Below is a small trained network, with its code and all its weights. Each question gives an input and a target symbol and asks what happens when units are switched off, that is, made to give their printed mean instead of their output.

import numpy as np


def w(rows, s, z=0):
    codes = np.array(rows[::2]) - 128.0
    scale = np.full(codes.shape[1], s)
    scale[-1] = z or s
    return codes * scale


def f(y):
    return y / 2 * (1 + np.tanh(0.7978845608 * (y + 0.044715 * y**3)))


def softmax(a):
    e = np.exp(a - a.max(-1, keepdims=True))
    return e / e.sum(-1, keepdims=True)


def log_softmax(a):
    a = a - a.max(-1, keepdims=True)
    return a - np.log(np.exp(a).sum(-1, keepdims=True))


def net(x, mask):
    ids = ['Θβγεζηξσφψ'.index(c) for c in x.split()]
    T = len(ids)
    res = E[ids] + P[:T]
    r = res
    for j in range(3):
        rows = slice(4 * j, 4 * j + 4)
        q, k, v = (r @ M[0][rows].T for M in (Q, K, V))
        z = softmax(np.where(np.tri(T) > 0, q @ k.T / 4**0.5, -1e9)) @ v
        o = O[0][rows]
        res = res + np.where(mask[j], z, o[:, -1]) @ o[:, :-1]
    y = f(res @ A[0][:, :-1].T + A[0][:, -1])
    res = res + np.where(mask[3:19], y, B[0][:, -1]) @ B[0][:, :-1]
    return log_softmax(res[-1] @ U[:, :-1].T + U[:, -1])


Q, K, V, O, A, B = {}, {}, {}, {}, {}, {}
E = w([
[8,126,185],'Θ',
[66,163,113],'β',
[63,155,91],'γ',
[76,158,80],'ε',
[129,145,146],'ζ',
[51,116,80],'η',
[62,12,157],'ξ',
[159,51,80],'σ',
[73,116,57],'φ',
[100,171,178],'ψ',
],0.013)
P = w([
[72,165,7],'0',
[108,139,116],'1',
[114,140,128],'2',
[116,142,136],'3',
[117,136,146],'4',
[126,130,162],'5',
[130,138,165],'6',
[130,141,183],'7',
[136,133,187],'8',
[138,136,201],'9',
[137,135,207],'10',
[134,136,202],'11',
],0.011)
Q[0] = w([
[216,66,100],'h0',
[158,170,96],'h0',
[31,114,186],'h0',
[154,119,117],'h0',
[184,160,149],'h1',
[108,169,159],'h1',
[14,171,135],'h1',
[115,131,135],'h1',
[116,251,139],'h2',
[91,98,97],'h2',
[177,134,122],'h2',
[120,83,95],'h2',
],0.021)
K[0] = w([
[114,115,250],'h0',
[172,174,133],'h0',
[83,82,44],'h0',
[127,127,155],'h0',
[146,189,121],'h1',
[92,151,161],'h1',
[6,78,192],'h1',
[123,129,137],'h1',
[223,138,233],'h2',
[138,161,92],'h2',
[68,129,126],'h2',
[91,155,76],'h2',
],0.02)
V[0] = w([
[108,119,68],'h0',
[90,193,155],'h0',
[246,219,96],'h0',
[155,148,145],'h0',
[111,169,135],'h1',
[76,114,197],'h1',
[86,208,150],'h1',
[146,134,105],'h1',
[96,75,71],'h2',
[91,182,167],'h2',
[218,208,89],'h2',
[108,60,138],'h2',
],0.012)
O[0] = w([
[199,107,146,255],'h0',
[74,74,130,151],'h0',
[90,168,252,14],'h0',
[95,142,143,62],'h0',
[101,143,114,137],'h1',
[155,187,35,200],'h1',
[79,165,90,158],'h1',
[122,107,160,102],'h1',
[188,167,75,215],'h2',
[70,143,138,140],'h2',
[125,148,231,74],'h2',
[153,99,76,131],'h2',
],0.014,0.0071)
A[0] = w([
[128,135,144,148],'n0',
[126,164,122,155],'n1',
[119,113,213,89],'n2',
[106,68,82,97],'n3',
[94,138,134,151],'n4',
[133,171,148,121],'n5',
[134,152,148,98],'n6',
[96,98,118,65],'n7',
[128,3,154,91],'n8',
[126,154,141,179],'n9',
[173,184,169,129],'n10',
[120,136,134,70],'n11',
[133,118,116,122],'n12',
[70,142,154,2],'n13',
[131,111,115,113],'n14',
[119,106,193,134],'n15',
],0.012,0.0085)
B[0] = w([
[153,116,134,118],'n0',
[125,53,116,168],'n1',
[84,178,71,125],'n2',
[96,197,219,255],'n3',
[85,78,94,128],'n4',
[180,80,53,123],'n5',
[186,93,14,115],'n6',
[152,215,127,122],'n7',
[150,96,17,191],'n8',
[136,46,123,134],'n9',
[109,90,89,141],'n10',
[174,186,5,112],'n11',
[116,149,160,169],'n12',
[192,239,115,125],'n13',
[119,158,162,166],'n14',
[109,113,150,125],'n15',
],0.019,0.0096)
U = w([
[17,162,118,57],'Θ',
[1,169,44,78],'β',
[137,165,138,197],'γ',
[42,112,164,186],'ε',
[67,107,171,197],'ζ',
[76,127,160,176],'η',
[125,168,184,83],'ξ',
[116,95,105,90],'σ',
[23,92,135,187],'φ',
[112,191,156,2],'ψ',
],0.0071,0.0083)

Each question gives the input, a string of symbols that net reads in full, and the target symbol t.
The units are the heads (4 rows each of Q, K, V and O) and the neurons (one row each of A and B). Each row of codes is followed by its name. A weight is (code - 128) times the scale printed after its matrix; where a second scale follows, it is the last column's (O, A, B and U).
mask holds one flag per unit, heads first, then neurons. A switched-off unit (its flag False) gives its mean, the last column of its rows in O or B, instead of its output. The means were averaged over made-up inputs and are rounded, as every weight is.
A unit's drop is (log p(t) with every unit on - log p(t) with that unit switched off) / (log p(t) with every unit on - log p(t) with every unit switched off).
The circuit of an input: a set's keep is (log p(t) with only the set's units on - log p(t) with every unit switched off) / (log p(t) with every unit on - log p(t) with every unit switched off). Starting from the 12 units with the biggest drops (on a tie, the unit counted first), units are removed one at a time, each time the one whose removal leaves the highest keep (on an exact tie, the one counted first), for as long as the keep stays at least 0.8.
units of the circuit, in order: the units of the circuit, biggest drop first
most important unit: the unit with the biggest drop
top k neurons: the k neurons with the biggest drops, biggest first
which heads matter: for each layer, one digit per head in row order, 1 if its drop is at least 0.15 and else 0, layers parted by /
drop when u is switched off: that unit's drop, to one decimal
input ζ ε γ γ, target φ: top 2 neurons	n3, n4
input σ σ η β Θ ψ, target σ: which heads matter	110
input ψ σ ψ η σ σ η φ γ γ ψ Θ, target β: which heads matter	010
input ψ ζ η ψ ψ Θ γ, target β: units of the circuit, in order	h1
input σ ξ ε σ γ σ σ γ, target σ: top 2 neurons	n3, n10
input ψ ψ σ ζ ψ ψ β ψ, target φ: units of the circuit, in order	h2, n4, n3
input σ σ σ γ σ ε β, target σ: which heads matter	100
input σ ξ φ σ ψ, target σ: top 3 neurons	n3, n10, n5
input σ ψ Θ ξ ξ φ γ ξ, target σ: which heads matter	111
input ζ γ γ ζ β ψ η ψ, target φ: top 3 neurons	n4, n3, n9
input ψ γ ε γ ε η Θ γ σ, target β: drop when h1 is switched off	0.5
input σ σ γ β σ σ ε σ, target σ: drop when n8 is switched off	0.7
input ξ σ ξ γ, target γ: drop when h2 is switched off	0.1
input σ Θ β σ Θ σ γ Θ, target σ: most important unit	h0
input ψ β Θ Θ σ η η ψ, target β: drop when h0 is switched off	0.1
